[128 = 0]
[126 113 128 132 143 117 140 127 162 174 122 125 122 125 147 155 128 125
 121 106 130 106 142 129 127 128 121 126 126] => [47]
[130 131 132 147 122 128 135 146 130 171 116 106 117 133 121 109 123 142
 130 104 138  92 129 128 121 129 127 131 130] => [51]
[108 127 122 137 167 122 134 165 206 223 128 130 137 130 135 191 123  68
 130 105 139 129 141 136 132 128 122 132 132] => [51]
[107 131 109 104 118 138 132 154  88 128 123 123  93 124 126 117 130 167
 126  99 137 120 140 130 126 134 133 136 116] => [51]
[106 122 116 150 119 123 129 134 162  36 129 123 117 129 161 105 130 166
 123  43 156 140 130 123 125 127 120 129 120] => [47]
[157 140 145 174 127 152 133 149 184  65 108 113 129 127 121 124 132 195
 130  80 146  90 133 131 128 120 121 132 127] => [51]
[136 130 101 138  85 146 143 133 164   1 130 131 125 124 127 145 127 182
 128  91 108 163 132 127 127 129 123 130 122] => [51]
[120 127 142 152  99 125 137 152 156  82 135 134 114 135 140 122 128  63
 124 124 125 131 125 128 134 122 139 139 128] => [47]
[136 133 113  81 135 124 144 122 133   1 120 116 129 125 122 133 134 120
 125  61 128 109 131 134 128 125 128 131 126] => [47]
[126 135 131 148 101 121 137 135 144  73 132 142 109 132 139 141 129  97
 122 132 118 170 130 134 132 120 136 134 126] => [47]
[132 127 137 169 154 142 135 116 153  61 131 121 131 131 147 112 129  43
 127  92 140 150 120 128 128 124 122 125 143] => [47]
[130 137 132 110 143 122 125 128 163  33 127 142  94 124 138 123 122 106
 130  12 147 119 136 132 140 133 130 143 131] => [47]
[129 119 140 141 136 111 130 134 210 136 117 116 123 129 161 143 132  31
 129  63 145 140 138 123 133 130 125 130 122] => [47]
[120 124 128 121 157 118 133 154 160 255 127 133 142 130 130 161 123 105
 130 161 152 110 145 131 129 133 125 130 127] => [51]
[139 124 129 124 154 131 134 144 162  91 121 117 117 133 135 110 131  38
 133 126 143  75 135 136 132 123 128 150 138] => [51]
[153 120 145 134 183 141 127 122 138  78 123 113 108 134 120 128 129  31
 134 138 151  64 126 133 127 128 125 155 146] => [51]
[ 99 127 118 119 109 108 143 150 154 102 119 146  92 124 149 150 131 136
 123   6 128 133 145 141 123 134 128 136 113] => [51]
[116 128 123 127 162 130 132 154 135 255 127 128 138 130 131 160 126  84
 134 167 148 113 128 132 134 131 122 131 132] => [51]

[112 129 141 144 122 125 128 180 128 122 145 131 125 133  94 135 129 143
 124 125 138 144 115 113   1 156  95 139 128 133 125 126 121] => (78)
[130 120 132 125 119 126 151 142 129 113 134 125 122 182 152 124 133 115
 126 111 121 121 113 128 157 122 143 119 135 123 118 127 121] => (74)
[109 125 125 134 125 122 154 169  87 119 130 137 156 162 126 132 122 129
 127 129 144 133 111 113 116 147 139 126 138 128 120 125 129] => (74)
[118 123 128 130 122 125 149 146 111 120 133 130 141 168 142 125 126 120
 129 120 130 126 114 122 154 135 132 126 136 122 120 127 125] => (74)
[124 131 107 146 131 130 137 140  97 141 111 150 172 112 127 126 143 136
 125 145 138 134 116 125 101 136 123 134 128 124 127 123 140] => (74)
[118 128 141 140 117 126 130 161 149 117 143 136 122 136 115 133 133 138
 121 127 128 136 127 121  34 140 108 136 137 128 125 127 127] => (78)
[119 128 144 136 118 126 109 174 135 113 144 138 127 126 114 138 127 142
 120 128 128 132 122 114  12 147 102 142 132 131 125 127 126] => (78)
[113 127 120 139 129 126 147 159  91 125 124 146 177 132 127 129 126 136
 129 136 147 133 112 117  97 147 123 131 134 128 125 124 131] => (74)
[128 121 131 122 126 128 137 165 105 107 139 118 133 178 140 127 119 120
 125 111 122 122 110 120 159 129 132 124 133 124 117 128 118] => (74)
[146 122 124 118 125 137 100 178 117 112 135 112 126 150 127 130 103 129
 117 100 108 120 107 126 156 115 129 130 125 122 115 130 110] => (74)
[132 123 126 124 123 132 112 172 113 116 135 120 141 148 131 135 115 125
 122 113 120 123 109 122 115 125 128 130 131 125 117 128 120] => (74)
[117 126 158 128 117 125  63 173 174 110 128 118  87 122 151 116 152 152
 122 140 126 122 148 142   1 123 138 137 113 129 135 132 109] => (78)
[116 125 124 122 132 132  83 220  51 112 138 130 177 126 103 141  81 152
 124 116 142 132  91 102  24 157 102 148 125 136 116 129 113] => (74)
[125 123 129 124 121 129 133 167 116 112 138 117 135 167 135 129 116 125
 125 111 126 124 105 122 149 135 133 127 134 124 117 128 117] => (74)
[113 131 138 145 118 126 149 171 115 121 151 148 161 127  93 146 110 139
 122 120 136 146 111  99  25 168  78 143 143 133 120 124 132] => (78)
[123 129 141 143 113 129 139 153 123 111 148 152 158 132 111 148 111 134
 115 119 128 135 120 102  84 159  90 143 144 126 120 124 138] => (78)
[124 128 116 133 130 132 111 176  89 128 125 138 178 115 116 135 115 142
 123 128 134 133 105 119  85 142 120 139 127 127 122 125 125] => (74)
[131 130 149 130 108 132 119 151 143  95 141 148 151 123 134 148 109 135
 110 124 114 120 130 106 153 146 100 145 150 121 119 125 140] => (78)
